Below is a small trained network, with its code and all its weights. Each question gives an input and a target symbol and asks what happens when units are switched off, that is, made to give their printed mean instead of their output.

import numpy as np


def w(rows, s, z=0):
    codes = np.array(rows[::2]) - 128.0
    scale = np.full(codes.shape[1], s)
    scale[-1] = z or s
    return codes * scale


def f(y):
    return np.maximum(y, 0)


def softmax(a):
    e = np.exp(a - a.max(-1, keepdims=True))
    return e / e.sum(-1, keepdims=True)


def log_softmax(a):
    a = a - a.max(-1, keepdims=True)
    return a - np.log(np.exp(a).sum(-1, keepdims=True))


def net(x, mask):
    ids = ['αβγεζθλστω'.index(c) for c in x.split()]
    T = len(ids)
    res = E[ids] + P[:T]
    r = res
    for j in range(3):
        rows = slice(4 * j, 4 * j + 4)
        q, k, v = (r @ M[0][rows].T for M in (Q, K, V))
        z = softmax(np.where(np.tri(T) > 0, q @ k.T / 4**0.5, -1e9)) @ v
        o = O[0][rows]
        res = res + np.where(mask[j], z, o[:, -1]) @ o[:, :-1]
    y = f(res @ A[0][:, :-1].T + A[0][:, -1])
    res = res + np.where(mask[3:7], y, B[0][:, -1]) @ B[0][:, :-1]
    return log_softmax(res[-1] @ U[:, :-1].T + U[:, -1])


Q, K, V, O, A, B = {}, {}, {}, {}, {}, {}
E = w([
[111,5,198,177],'α',
[141,98,65,96],'β',
[94,109,108,171],'γ',
[141,91,70,89],'ε',
[74,130,129,132],'ζ',
[172,108,190,162],'θ',
[80,91,91,115],'λ',
[111,44,65,111],'σ',
[183,95,72,182],'τ',
[75,137,144,52],'ω',
],0.018)
P = w([
[102,251,84,103],'0',
[98,46,75,118],'1',
[100,38,71,116],'2',
[100,46,79,119],'3',
[98,39,84,108],'4',
[92,39,85,107],'5',
[80,46,90,102],'6',
[82,40,92,88],'7',
[74,52,106,95],'8',
[81,38,96,96],'9',
[76,51,110,103],'10',
[75,40,106,92],'11',
[72,44,118,101],'12',
[79,34,104,103],'13',
],0.011)
Q[0] = w([
[54,173,113,111],'head 1',
[252,177,144,201],'head 1',
[108,84,159,139],'head 1',
[166,128,48,183],'head 1',
[136,208,107,107],'head 2',
[130,94,94,151],'head 2',
[171,209,131,110],'head 2',
[171,144,147,105],'head 2',
[107,164,85,134],'head 3',
[64,124,110,130],'head 3',
[93,160,90,144],'head 3',
[169,119,184,120],'head 3',
],0.021)
K[0] = w([
[4,136,100,141],'head 1',
[250,233,87,124],'head 1',
[128,114,244,162],'head 1',
[153,107,23,185],'head 1',
[83,43,128,125],'head 2',
[196,173,110,135],'head 2',
[151,34,124,91],'head 2',
[113,84,121,130],'head 2',
[131,180,49,105],'head 3',
[135,168,178,108],'head 3',
[121,171,103,115],'head 3',
[157,57,159,139],'head 3',
],0.019)
V[0] = w([
[207,92,157,174],'head 1',
[92,116,210,141],'head 1',
[129,132,132,252],'head 1',
[69,66,65,145],'head 1',
[219,253,121,213],'head 2',
[246,91,126,159],'head 2',
[192,209,218,45],'head 2',
[65,179,188,184],'head 2',
[162,132,69,180],'head 3',
[184,139,138,6],'head 3',
[83,206,159,144],'head 3',
[73,40,181,130],'head 3',
],0.011)
O[0] = w([
[77,146,62,71,119],'head 1',
[199,100,15,75,131],'head 1',
[143,122,128,64,114],'head 1',
[143,211,160,132,252],'head 1',
[142,25,207,46,126],'head 2',
[23,92,201,142,65],'head 2',
[101,181,123,2,93],'head 2',
[209,162,214,82,126],'head 2',
[90,49,136,128,128],'head 3',
[120,169,41,75,118],'head 3',
[209,99,111,106,121],'head 3',
[114,217,183,192,142],'head 3',
],0.0097,0.016)
A[0] = w([
[120,126,142,206,17],'neuron 1',
[189,131,48,170,2],'neuron 2',
[1,160,77,179,132],'neuron 3',
[144,148,222,181,58],'neuron 4',
],0.009,0.0037)
B[0] = w([
[38,151,172,58,192],'neuron 1',
[54,164,197,174,246],'neuron 2',
[174,107,128,28,209],'neuron 3',
[168,64,7,111,180],'neuron 4',
],0.011,0.012)
U = w([
[119,135,117,114,35],'α',
[124,104,38,116,155],'β',
[198,91,90,142,130],'γ',
[126,114,41,107,170],'ε',
[188,137,159,119,97],'ζ',
[142,142,225,73,70],'θ',
[121,147,156,224,253],'λ',
[2,160,137,93,95],'σ',
[88,69,148,151,84],'τ',
[147,185,106,84,74],'ω',
],0.0074,0.005)

Each question gives the input, a string of symbols that net reads in full, and the target symbol t.
The units are the heads (4 rows each of Q, K, V and O) and the neurons (one row each of A and B). Each row of codes is followed by its name. A weight is (code - 128) times the scale printed after its matrix; where a second scale follows, it is the last column's (O, A, B and U).
mask holds one flag per unit, heads first, then neurons. A switched-off unit (its flag False) gives its mean, the last column of its rows in O or B, instead of its output. The means were averaged over made-up inputs and are rounded, as every weight is.
A unit's drop is (log p(t) with every unit on - log p(t) with that unit switched off) / (log p(t) with every unit on - log p(t) with every unit switched off).
The circuit of an input: a set's keep is (log p(t) with only the set's units on - log p(t) with every unit switched off) / (log p(t) with every unit on - log p(t) with every unit switched off). Starting from all 7 units, units are removed one at a time, each time the one whose removal leaves the highest keep (on an exact tie, the one counted first), for as long as the keep stays at least 0.8.
units of the circuit, in order: the units of the circuit, biggest drop first
top k neurons: the k neurons with the biggest drops, biggest first
heads that matter: for each layer, one digit per head in row order, 1 if its drop is at least 0.15 and else 0, layers parted by /
input τ θ λ σ γ, target τ: units of the circuit, in order => [head 2; head 3]
input ε λ τ λ σ λ λ λ τ γ σ τ λ, target ε: heads that matter => 011
input λ σ σ λ σ γ γ ζ, target λ: units of the circuit, in order => [head 2; neuron 3; head 1]
input σ ω α λ τ λ σ λ λ ω, target ω: heads that matter => 101
input σ λ λ β λ θ ε, target σ: units of the circuit, in order => [head 2; neuron 1; head 3; head 1]
input λ ε λ λ ε λ τ λ, target λ: units of the circuit, in order => [head 2; head 1; neuron 3]
input ω λ λ β, target ω: units of the circuit, in order => [head 2]
input τ λ ω θ λ θ λ σ σ τ λ ω λ, target τ: units of the circuit, in order => [head 2; head 1]
input α ζ τ λ σ τ, target σ: units of the circuit, in order => [neuron 1; head 2]
input θ λ λ θ β θ λ λ θ ε, target θ: heads that matter => 010
input σ λ σ θ, target σ: heads that matter => 111
input γ λ ε σ γ β σ ω λ, target γ: top 3 neurons => [neuron 2; neuron 4; neuron 1]
input θ θ θ, target θ: heads that matter => 110
input σ λ σ λ σ σ θ β λ σ τ σ σ, target σ: heads that matter => 010
input σ λ σ λ, target σ: units of the circuit, in order => [head 2; neuron 1; head 1]
input ζ λ τ σ β, target ζ: top 2 neurons => [neuron 1; neuron 4]
input γ σ ζ, target γ: top 3 neurons => [neuron 2; neuron 4; neuron 1]
input τ θ σ, target τ: heads that matter => 011
input σ λ θ σ ω β σ σ θ λ σ λ β β, target σ: top neuron => [neuron 1]
input θ λ θ λ θ σ γ, target θ: units of the circuit, in order => [head 2]
input ζ σ σ λ σ λ λ λ γ σ λ, target ζ: units of the circuit, in order => [head 2; head 3; head 1]
input ω λ ε λ ω, target ω: heads that matter => 011
